Below are the code and all the weights of a small trained network. Each question names an input and a class and asks about switching units off, where a switched-off unit gives its printed mean instead of its output.

import numpy as np


def w(rows, s, z=0):
    codes = np.array(rows[::2]) - 128.0
    scale = np.full(codes.shape[1], s)
    scale[-1] = z or s
    return codes * scale


def norm(h):
    return h / np.sqrt((h * h).mean(-1, keepdims=True) + 1e-5)


def f(y):
    return y / 2 * (1 + np.tanh(0.7978845608 * (y + 0.044715 * y**3)))


def log_softmax(a):
    a = a - a.max(-1, keepdims=True)
    return a - np.log(np.exp(a).sum(-1, keepdims=True))


def net(x, mask):
    res = np.array(x, float).reshape(1, 7) / 4 @ E
    u = 0
    for l in range(3):
        y = f(norm(res) @ A[l][:, :-1].T + A[l][:, -1])
        res = res + np.where(mask[u : u + 5], y, B[l][:, -1]) @ B[l][:, :-1]
        u += 5
    return log_softmax(norm(res)[-1] @ U[:, :-1].T + U[:, -1])


A, B = {}, {}
E = w([
[187,189,103,183,133,172,110,55,174,136,172],'x0',
[114,118,177,161,110,119,65,162,146,142,153],'x1',
[151,113,78,155,126,78,150,161,130,153,171],'x2',
[123,132,128,127,124,131,130,129,125,136,129],'x3',
[127,134,131,123,116,128,129,128,123,129,130],'x4',
[122,119,123,136,131,140,131,136,132,122,129],'x5',
[7,217,58,205,138,71,95,129,109,38,102],'x6',
],0.016)
A[0] = w([
[133,143,204,203,114,142,18,142,170,157,210,31],'0.n0',
[197,125,38,192,131,63,169,159,140,173,229,27],'0.n1',
[109,178,208,119,136,250,98,51,135,93,62,2],'0.n2',
[190,202,103,200,122,226,103,22,147,147,216,14],'0.n3',
[157,166,36,100,143,179,231,49,141,120,107,34],'0.n4',
],0.023,0.0077)
B[0] = w([
[167,127,137,175,148,110,84,144,9,146,123,203],'0.n0',
[98,77,105,73,73,108,56,98,167,136,164,206],'0.n1',
[97,63,92,78,64,96,61,98,162,138,184,196],'0.n2',
[180,162,85,110,159,138,134,147,204,141,24,251],'0.n3',
[154,124,149,184,149,120,74,159,1,144,124,201],'0.n4',
],0.024,0.025)
A[1] = w([
[174,154,144,178,129,185,164,55,194,112,228,53],'1.n0',
[98,56,207,59,143,108,197,205,131,155,84,3],'1.n1',
[219,111,169,93,149,188,150,109,166,189,150,183],'1.n2',
[188,164,116,155,162,162,204,67,167,149,250,89],'1.n3',
[244,98,170,110,126,183,139,81,159,199,163,178],'1.n4',
],0.023,0.0042)
B[1] = w([
[156,50,139,80,111,173,77,144,34,140,144,127],'1.n0',
[129,197,88,69,178,80,58,186,159,215,45,233],'1.n1',
[130,63,198,151,127,181,235,103,137,42,207,215],'1.n2',
[192,95,139,112,133,106,123,152,88,148,4,127],'1.n3',
[117,105,186,148,94,206,242,140,144,55,245,253],'1.n4',
],0.011,0.012)
A[2] = w([
[216,49,141,152,121,152,139,148,67,112,69,249],'2.n0',
[77,91,166,52,142,65,149,214,84,161,95,66],'2.n1',
[87,253,81,243,142,126,141,48,160,70,183,167],'2.n2',
[102,237,45,202,138,117,25,53,158,130,125,186],'2.n3',
[122,170,125,126,178,113,169,228,238,140,24,148],'2.n4',
],0.021,0.002)
B[2] = w([
[1,166,142,143,151,119,174,133,102,107,136,243],'2.n0',
[184,143,77,143,137,146,78,108,133,151,47,214],'2.n1',
[116,119,166,136,135,159,147,142,138,123,204,145],'2.n2',
[121,115,198,108,114,179,219,118,131,117,188,249],'2.n3',
[127,153,128,146,144,85,184,115,173,108,140,210],'2.n4',
],0.018,0.021)
U = w([
[97,48,85,31,47,81,44,87,189,138,163,129],'0',
[179,184,92,108,172,112,150,127,209,141,35,24],'1',
[134,135,152,167,158,106,88,150,9,144,113,133],'2',
[106,119,182,114,110,149,208,105,183,73,226,248],'3',
],0.012,0.0017)

Each question gives the input, the list of numbers given to net, and the class t.
The units are the neurons (one row each of A and B). Each row of codes is followed by its name. A weight is (code - 128) times the scale printed after its matrix; where a second scale follows, it is the last column's (A, B and U).
mask holds one flag per neuron, layer by layer. A switched-off neuron (its flag False) gives its mean, the last column of its row in B, instead of its output. The means were averaged over made-up inputs and are rounded, as every weight is.
A unit's drop is (log p(t) with every unit on - log p(t) with that unit switched off) / (log p(t) with every unit on - log p(t) with every unit switched off).
The circuit of an input: a set's keep is (log p(t) with only the set's units on - log p(t) with every unit switched off) / (log p(t) with every unit on - log p(t) with every unit switched off). Starting from the 12 units with the biggest drops (on a tie, the unit counted first), units are removed one at a time, each time the one whose removal leaves the highest keep (on an exact tie, the one counted first), for as long as the keep stays at least 0.8.
units of the circuit, in order: the units of the circuit, biggest drop first
unit that matters most: the unit with the biggest drop
top k neurons: the k neurons with the biggest drops, biggest first
k most important neurons of layer l: the k neurons of layer l with the biggest drops, biggest first
input [6,-4,6,-4,-3,5,2], class 0: top 2 neurons : [0.n1, 2.n1]
input [2,-7,-4,6,4,3,0], class 2: units of the circuit, in order : [0.n4]
input [6,2,5,5,-4,7,-7], class 3: top 4 neurons : [1.n4, 0.n2, 1.n2, 2.n1]
input [-8,6,-6,-8,2,-7,8], class 1: units of the circuit, in order : [0.n1, 0.n4]
input [-4,2,-2,-8,7,-7,2], class 1: units of the circuit, in order : [0.n2, 0.n4]
input [-6,-3,4,1,-5,-1,-6], class 1: top 2 neurons : [1.n1, 0.n2]
input [3,2,2,-5,-2,2,1], class 1: top 2 neurons : [0.n3, 0.n2]
input [1,-8,6,-1,-7,-8,4], class 2: top 2 neurons : [0.n4, 0.n2]
input [6,7,-7,1,-3,4,7], class 0: top 2 neurons : [0.n2, 0.n4]
input [-5,-5,-6,4,7,-8,3], class 0: top 3 neurons : [0.n3, 0.n2, 0.n0]
input [2,4,6,0,0,6,5], class 0: top 2 neurons : [0.n1, 0.n4]
input [-8,3,-6,-7,5,-7,-2], class 1: units of the circuit, in order : [0.n1, 0.n0]
input [-1,0,5,-5,-3,8,4], class 0: top 3 neurons : [0.n1, 0.n3, 2.n0]
input [-1,-6,6,-3,6,-6,3], class 0: top 3 neurons : [0.n1, 0.n0, 2.n0]
input [-4,-2,3,6,2,-4,7], class 3: 2 most important neurons of layer 0 : [0.n4, 0.n0]
input [6,-2,0,8,-4,0,8], class 3: unit that matters most : 2.n3
input [-8,1,3,5,-2,4,8], class 1: 2 most important neurons of layer 2 : [2.n1, 2.n0]
input [6,8,-6,-5,5,6,-3], class 2: 4 most important neurons of layer 0 : [0.n0, 0.n1, 0.n2, 0.n3]
input [8,6,8,3,-3,8,6], class 0: 3 most important neurons of layer 0 : [0.n1, 0.n4, 0.n0]
input [6,2,-3,7,6,-1,4], class 1: unit that matters most : 0.n3
